Below is a small trained network, with its code and all its weights. Each question gives an input and a class and asks what happens when units are switched off, that is, made to give their printed mean instead of their output.

import numpy as np


def w(rows, s, z=0):
    codes = np.array(rows[::2]) - 128.0
    scale = np.full(codes.shape[1], s)
    scale[-1] = z or s
    return codes * scale


def f(y):
    return np.maximum(y, 0)


def log_softmax(a):
    a = a - a.max(-1, keepdims=True)
    return a - np.log(np.exp(a).sum(-1, keepdims=True))


def net(x, mask):
    res = np.array(x, float).reshape(1, 7) / 4 @ E
    y = f(res @ A[0][:, :-1].T + A[0][:, -1])
    res = res + np.where(mask, y, B[0][:, -1]) @ B[0][:, :-1]
    return log_softmax(res[-1] @ U[:, :-1].T + U[:, -1])


A, B = {}, {}
E = w([
[1,109,157,94,149,36],'x0',
[86,216,195,203,79,70],'x1',
[105,188,133,176,99,130],'x2',
[235,190,252,162,157,68],'x3',
[110,87,67,244,176,70],'x4',
[106,154,121,124,240,204],'x5',
[105,4,167,225,155,138],'x6',
],0.0048)
A[0] = w([
[107,47,138,178,127,192,210],'neuron 0',
[174,97,179,169,167,152,255],'neuron 1',
[104,212,145,164,79,115,124],'neuron 2',
[89,145,174,197,93,78,93],'neuron 3',
[172,118,130,93,57,105,223],'neuron 4',
[137,109,157,40,123,205,180],'neuron 5',
[141,155,172,96,107,115,203],'neuron 6',
[88,137,101,6,139,198,190],'neuron 7',
[151,171,71,142,149,103,178],'neuron 8',
[79,2,99,154,124,97,230],'neuron 9',
[201,162,153,143,182,123,227],'neuron 10',
[131,103,119,106,113,229,114],'neuron 11',
[95,48,91,128,157,70,241],'neuron 12',
[33,88,133,113,105,113,117],'neuron 13',
],0.0091,0.0028)
B[0] = w([
[229,143,101,117,138,173,217],'neuron 0',
[153,91,178,138,143,188,230],'neuron 1',
[114,86,160,166,36,96,205],'neuron 2',
[98,111,128,119,131,70,210],'neuron 3',
[201,194,51,82,78,140,214],'neuron 4',
[145,208,157,97,113,85,219],'neuron 5',
[185,132,174,99,84,97,198],'neuron 6',
[102,184,132,85,119,1,245],'neuron 7',
[127,70,96,109,120,151,183],'neuron 8',
[171,145,154,33,195,144,253],'neuron 9',
[172,99,194,120,143,182,235],'neuron 10',
[129,187,71,143,89,96,186],'neuron 11',
[146,120,178,53,207,145,233],'neuron 12',
[115,128,106,98,181,114,193],'neuron 13',
],0.0075,0.0058)
U = w([
[206,113,107,114,143,247,177],'0',
[117,144,83,155,103,154,102],'1',
[44,92,96,167,107,191,2],'2',
[83,115,162,184,57,76,151],'3',
[155,191,103,100,70,51,127],'4',
[172,131,192,106,150,165,107],'5',
[101,120,96,189,130,155,93],'6',
[71,141,115,94,190,72,157],'7',
],0.011,0.0063)

Each question gives the input, the list of numbers given to net, and the class t.
The units are the neurons (one row each of A and B). Each row of codes is followed by its name. A weight is (code - 128) times the scale printed after its matrix; where a second scale follows, it is the last column's (A, B and U).
mask holds one flag per neuron, in row order. A switched-off neuron (its flag False) gives its mean, the last column of its row in B, instead of its output. The means were averaged over made-up inputs and are rounded, as every weight is.
A unit's drop is (log p(t) with every unit on - log p(t) with that unit switched off) / (log p(t) with every unit on - log p(t) with every unit switched off).
The circuit of an input: a set's keep is (log p(t) with only the set's units on - log p(t) with every unit switched off) / (log p(t) with every unit on - log p(t) with every unit switched off). Starting from the 12 units with the biggest drops (on a tie, the unit counted first), units are removed one at a time, each time the one whose removal leaves the highest keep (on an exact tie, the one counted first), for as long as the keep stays at least 0.8.
circuit, biggest first: the units of the circuit, biggest drop first
top k neurons: the k neurons with the biggest drops, biggest first
drop of u: that unit's drop, to one decimal
input [1,0,-7,-8,-4,-1,-1], class 4: circuit, biggest first : neuron 7
input [3,-1,-5,-3,5,0,3], class 0: circuit, biggest first : neuron 7; neuron 0
input [-5,-6,-8,-3,-7,-8,5], class 4: top 2 neurons : neuron 7; neuron 5
input [6,5,6,8,-8,4,-5], class 3: top 2 neurons : neuron 2; neuron 9
input [-5,-7,3,-7,-4,-3,4], class 4: circuit, biggest first : neuron 7; neuron 11
input [4,-8,-4,-3,-5,-1,3], class 7: top 2 neurons : neuron 7; neuron 12
input [3,5,-2,0,8,-6,3], class 7: circuit, biggest first : neuron 3; neuron 9; neuron 12
input [5,-5,4,7,3,0,-1], class 0: top 2 neurons : neuron 7; neuron 5
input [2,-2,7,2,3,6,8], class 0: circuit, biggest first : neuron 0; neuron 7
input [-2,1,4,5,3,0,8], class 0: circuit, biggest first : neuron 7; neuron 0
input [-1,6,-1,-2,7,-3,-3], class 3: top 2 neurons : neuron 2; neuron 0
input [4,-4,5,0,5,5,7], class 0: top 2 neurons : neuron 0; neuron 7
input [-8,-6,-2,-5,2,3,-5], class 4: drop of neuron 7 : 0.3
input [-7,7,7,1,7,-4,-1], class 3: drop of neuron 2 : 0.2
input [2,-1,8,3,2,4,7], class 0: drop of neuron 10 : 0.0
